Each row has a class, written as a number after it.
[-33 -19 -40  42  26  -7  18 -74   1  12  13 -15 -40   6 -26 -62 -30  35
  11  14 -10  54   0  61 -11 -65   6  35  24 -29  -8  29]
5
[-30  14 -35  -2  64   2  10  10  11  18  21   3  -7  19 -57  -5 -13   7
  15  60  14 -22 -32  89 -25 -58  26 -22 -14  61  20 -16]
9
[  5  20 -17   7  38  55  56  -7  36 -59  16  10 -58 -31  34  34   3  10
   5  15 -24  11  72   4  -8 -11  17 -11  -7 -10  10 -31]
2
[-15   2 -40   7 -31   0 -12 -34  20  14 -85  -4 -50  37   5 -21  11  44
  -2  33  -5  29  16 -13  -1  -2  -7   3 -42 -74 -17 -40]
11
[ 35 -27  62 -19 -29  -9 -33  77 -18  51  69 -14  76  57 -23   0 -18  32
  40 -38 -39 -17 -10  33  26 -53  11  33  55  -5 -16   6]
9
[ 41  20 -30 -13  24  19  40  71  31  14  26   7  10  19 -39  -5  -7   9
  38   2   2 -19  24  13   4 -60  29  36  -9  15  -9  -6]
6
[-12   9  46  -5 -65  -4 -29  22  -2  88  29  -3   1  45   8 -24 -20  23
  13   6  33 -56   8   2  28 -32  -8  38  23 -12   6 -18]
6
[-28 -42 -36  19 -20  -9  34  46 -30  20 -32 -10 -23  35 -27  41  -6  51
 -12 -40  25 -31 -12 -15 -37  -8  -9   5  13 -92 -21  39]
5
[  3  50  31 -10 -33 -19   4  -4  15   6  23  25  18 -54  -9  47 -18  -8
  -1  -9  23 -34 -37 -14 -25 -45   7  46 -47  32  35  51]
3
[-58  55   2   2 -58 -23  63 -39  12   0   7 -11  36 -14  18  31 -62 -26
  12  -2   1 -23 -11 -43 -11 -55  -7  58 -19 -32  18 113]
0
[  4 108  60 -18  -2 -45  30 -36   5   4 -57  76  69 -41 -41  12  -2 -20
 -15  25  30   4 -76  15 -39 -41  23  39 -19  48  15   2]
3
[ 35 -40 -23 -26  42   2  41 -50  22  28  10  28   2 -51 -23 -38 -69  42
   1  33 -12 -92 -18  -3 -58 -90  46  23 -38 -43  -2  46]
3
[-26 -22 -32 -12   0  31   9 -44  21 -71  25 -49 -20 -11  48  22  -2   8
  26  21 -18  63  31  -2   1 -28  18   9 -32  11   8  69]
10
[  5  50  -5  28  13   7  -8 -70  31   8  -6   1 -39 -12  -3 -12 -13 -14
   3  55 -18 -34  39  23 -13 -19  -9  18 -24   2   5 -60]
7
[-35 -22 -19 -17  20  15  45   1  29 -45  -4 -23  34  20 -35  24 -18 -10
  -3  35  -7 -34 -18 -30  -7 -16  -7 -13   8 -17   2  79]
2
[ -3  14 -31  -8  23  -2  -4 -96  17  -1 -25  -1 -45   1  17  -5 -32  12
   2  58 -46   9 -16  47 -20 -52  24 -12 -59 -34   1 -26]
2
[-38  44 -36 -16 -12 -11 -44   5  -4  34 -32  37   9  23 -60 -39  45   4
  11  25  18   5  18   4 -39 -14  27  82 -49   1   7 -80]
7
[ 35   6  -4  -9 -14 -18 -30 -52  -3   6 -47  26  47   5 -48  36   6 -41
   0  54  38  -9 -46  -1 -53 -23  10  12 -34  18 -19  13]
10
[-80  25  21 -20  17  15  24 -12  14 -62 -19 -41  34  25   3  21  12  23
  -5  33 -41  47  47  -7  -8 -37  -3  15  -9  -6   9  40]
4
[-12 -22 -43 -35  43  27  31 -15   1 -40 -14   0   9   1 -25  22 -18   5
 -18  58 -10 -18 -19   2 -30 -40  19 -18 -20   5 -20  49]
2
[-48  -9 -36   7 -12   7  32  75  -1  50 -33  13  11  40 -64 -50 -46  36
   2  11 -35  34  16  30   5 -15  14  31 -22 -37 -39  40]
9
[ -6  39 -20 -32   0  20  25 -16  23 -33  43 -24 -26 -19  64   7  14  25
  28   9 -25  45  57 -18  21 -36  15  61 -25  30  -2 -26]
5
[-76 -12  36  -3 -45  -6 -28 -17  -5  -4 -12  -7 -12  22   4  -7 -13  49
   6  37   2  79 -12   5 -19 -56  12  97 -13  -4 -43  53]
5
[-12  13  25 -35 -11  13   6  -8   8 -13  15  16  57  20 -36   3  12  10
  20 -15  55 -21  20 -33 -61 -52  31  72  23   4  41  61]
1
[ 66  20 -30   8 -22  27  42   1 -32  20  15  -8 -16  17  -9  63 -35  55
  -2 -31 -14   2  23  39 -32 -65  13  29   9 -27   6  13]
9
[  67  -23  -27  -19  -15    5   49   21   -8   53   47   11   33  -17
  -15   -5    3   66   -4  -39   24 -109   16  -39   -5  -42   -3   67
   48  -32    8  -39]
3
[-11  -9  44 -58 -37 -22 -19 -59   7  21 -26 -11  54  58  22   3  -3 -21
  -5  40   1  48 -57 -35  -2 -24  17 -10 -75 -47  -4  65]
4
[ 29  -1 -76 -25  25  -2  35 -22  27  -6  -7 -45   9  52  -1 -11 -14  36
  32  28 -68  59 -13  23  19 -48  23  35 -54 -16 -16  -1]
9
[  6  37 -23   0 -41 -10  24 -27  16  -5 -33 -34  -7  50 -32  73 -22  12
   2  23  40  -4 -57  -8 -28 -60  -3  38 -37  -4  20  72]
6
[ 15  54   4  18 -23 -33 -44  23  -3  22  -2   3  30 -19 -45  33   8 -48
  -1 -19   5 -61 -11  -4  20  10 -44 -26  14  35  18 -25]
11
[ 36 -22 -98  30   3   9  38  37 -27  57  19  -4 -26 -28   4   3 -10  54
 -17 -21 -25 -36   5  26  10 -53 -24  44 -31 -51 -39  30]
3
[-25  19  12 -32 -55  27  10   1 -12  24   4  -7  13  57  56  11  35  11
  14  27  66  51 -14 -26   4 -54  15  67 -29 -11   6  70]
6
[-33   8  53  11 -40  -4 -31 -34 -31 -14  -1  32  -8 -32  -4  38 -12 -11
 -14  -9  30   0 -16 -31 -62  -8  18  73 -12   1   6  40]
7
[-41  31  16 -20 -38 -53   0 -79  11   4  -8 -13   4  -8  29  21 -75  -3
  15  20 -27 -26 -53  -5 -23 -58  21  24 -52 -21   9  37]
0
[-21  27  39 -32 -40   0   4 -38 -11   7 -32   6  20   1  29  64 -26  10
  -5  29   0 -42   8 -51 -57 -27  16  51 -47 -21  22  22]
9
[-54  38  62  -7 -39  -3  18   4  12  -6  -1  13  -6   7  38  42 -18  10
  18 -22  36  -3  -9 -13 -38 -29  22  45 -23 -28  29  73]
1
[-100  -25   -6  -20  -39   18  -31   26  -27   -2   -9    5   35   15
  -52  -22   -1   21  -18   14   -2   13   30  -26  -22  -17   -1   66
   13  -11   -4   60]
2
[-20  17  18 -55 -24  -4   3  32 -12  45  13   6  37  32   0 -43 -12   7
   3 -53 -31  17  38   2  20   1  32 -52 -24 -67  34   3]
4
[ 47  35  28  32   6  14   7 -55  33   8 -13  11   0   5 -11  38 -16 -21
  -3  58  32 -46  12  16 -38 -48 -24  30   4  14 -16  19]
1
[-44  37  -8  -1 -13  -3  -3  -7  -3  10 -34  15  12 -22 -14 -10 -19 -23
 -10  84   0   8 -21   6  -3 -34 -17  53 -46  25 -56   6]
8
[-48 -28  31  -5 -36 -16 -28   6 -56  11  17 -24  34  36 -27  16 -35  36
  -9 -41  -5  21 -43  29 -14 -21   8   3  40  -5  28  83]
9
[  61   46 -101    6   19   22   28   -7  -38   51   51    9   -6  -44
   -3  -24  -44  -30   -5  -62  -20  -26   55   44   -7  -47    3  -10
  -24  -13   23   78]
1
[  -8   68  -43    8  -42  -36   45 -114   -4   24   23  -16   27   -9
    8    0  -48  -33    4   15   13    0  -46    3    9  -64  -16   54
   -4   14   25   55]
0
[-46  11 -62 -29 -10   6  -4 -19 -11 -42  43 -38 -41 -56  43  13 -12  32
  10 -25 -26  10  24 -32   8 -32  11  49 -35  30  34  25]
11
[ -8   5 -98   7 -12   6 -15 -40 -51  35 -16 -24   5  18 -50 -21 -10  19
 -11  13   1  -9   7  46 -31 -77 -16  12 -11 -54   4  35]
8
[  69    1 -103   34   46   -9   56   16  -17   22  -11  -10   14    0
  -38   11    8   43   -1  -27  -38  -11  -24   59   -8  -78  -14   13
  -11  -61  -24   32]
3
[-52   6 -20 -37  56  -8  20 -69 -30   0 -25  13  -8 -26  44 -26 -14  20
 -10  81  -4  -4 -29  22 -37 -65  31  25 -32  12 -39   5]
5
[ 33  10 -30  17  46 -22  50  65   9  -2   8  11 -13  14 -48  21 -27  20
  36 -39 -37 -10 -58  66 -22 -49  41  -2 -18 -45 -30  -3]
7
[ 13  74 -68   0  -7  11  29 -33  13 -47 -35 -32  -8 -24  22  52  21   3
   4  27 -33  16  43 -33   3 -40 -27  52 -40  13  -2  -5]
11
[ 32  -2 -93  23  40  21  24  12 -57  29  17 -18 -45  14 -13 -13 -19  40
 -12 -33  -6   2  10  92  -2 -62   8 -39  24 -17   3  26]
6
[-41  -9  63  -2 -17  -7 -22  -5 -12 -10  31 -14  63  -1 -16 -36 -21 -42
  -7  22  15   2 -37   4  41   6 -31 -24  66  36 -11  59]
8
[ 15 -20  20   2 -53  -7  -2  10  -3  43   6  -3   6  68 -36  19   0  32
  -2 -16  48   2 -36   3   3  16  -2   9  33 -11  23 -25]
9
[ 60  66 -22 -36  19  22  56 -24  38  35 -40  45  25 -11 -39 -25 -40 -42
   7  75  16 -69  18   3 -29 -50  22 -43 -47 -34 -12 -23]
8
[-27 -14 -35 -23 -30  33  -8 -51  -6  45 -38   1  -6  50   0 -40  12  35
  -1  57  53 -15  47 -40 -42 -58  16  72 -28 -51  14  22]
6
[-23  40 -43 -12  19   8  32 -18  67 -43  -4 -24 -21 -11   3  25  29  53
  20  56  -5  -4  20  -3 -13 -61   4  72 -60  29  25 -29]
3
[-12 -38   5 -21  14   4  -1 -26 -14 -39  21 -39  12  -5  -5   6 -26  27
 -29  -1 -47  23  20 -14  10  -5  -4  -1  11  18 -12  22]
4
[  2 -24   5   8  10  30 -12 -71 -26  27 -20  15 -23  -1   7  15 -45  18
 -32  86 -12 -45  -5  46 -46 -80  -3  -7  -5 -41 -46  36]
2
[   8   60  -62    3   70  -32   29  -51   18   -9  -52   -5   18   -9
  -31   -9   27  -16   -1   54  -28  -39   17    7   -9   -9  -21   13
   -4   29  -12 -106]
5
[ 27  14 -36   4 -13 -42  -1  32 -29 -12   6 -33   7  34 -63  89   7  12
   5 -84  17 -16 -56  28 -26 -19  -5 -40  17 -20  38  30]
5
[-25  -9   3  10 -20 -16 -18  13  22  37 -21  25 -19  56  -2 -11  63   2
  37  -9  54  52 -12  -7 -18  -3  19  27 -38 -67   7 -32]
5
[ 32 -13 -53 -31  52  -3  37  21   8   4  19  17 -10 -33 -21  -5 -63  16
   6   1 -20 -48 -23  16 -35 -48  45  25 -44  20 -32  36]
1
[ 48  16 -12  16 -41   2  -7  19 -16  18  48 -28  -1  17 -32  42 -13  -1
  -6 -44  31 -21  -6   4  23 -17 -25  15  39  41  27  25]
6
[-20  17 -28  23  -7 -30  -2 -33  18  31  26  23 -17 -32 -40   0 -34 -50
  -9  35   8  -6 -73  20  20   1 -15  29 -37  50  -9   2]
2
[-43   2 -15 -37 -72 -13 -56   6 -19  48 -31   9 -18  39 -11 -10 -17  16
  -4   9   8  19 -37 -10 -27  -9  31  35 -97 -52  -8  35]
7
[-28  17  -9 -25 -55  28  38  61 -37  37  35 -22  55  10  29 -19 -19  -7
  -4 -15   1 -19  25 -21  53 -20 -34  -1  27 -45 -24  86]
8
[ -4  15  -4 -17  -2 -29   2 -13   5 -15  -4   7  34 -16 -17  26 -24 -39
 -14  25  24   7 -79 -23 -10  -1  -2  55 -41  74 -29  76]
1
[ 21  20 -54 -17  86   9   4  14  27 -12   2   2  59   0 -55 -14  12 -46
  15  57  -9 -54  20  23 -28 -53   1   4 -24  52 -16  32]
1
[ -9 -56  -5  -3  40 -29 -31 -71  10 -26  -9  12  -2 -46 -14  -7   1  28
  -1  20  -4 -29 -41 -22 -59 -38  27  53 -42   0  16   7]
3
[  8 -63   3  -9  65  -7 -12 -70 -14 -41  -2  -8  -6  -9  10   7 -28  28
  -7  22  -2 -30 -39  13 -63 -44  28  13  10   6 -16  38]
1
[ -7 -21  34   0 -59  -2  -2  25  16   6  11 -20  12  71  18   0  -2  35
  26 -32  -1  25  19  -4  22 -14   3  -4  39 -69  -6   9]
0
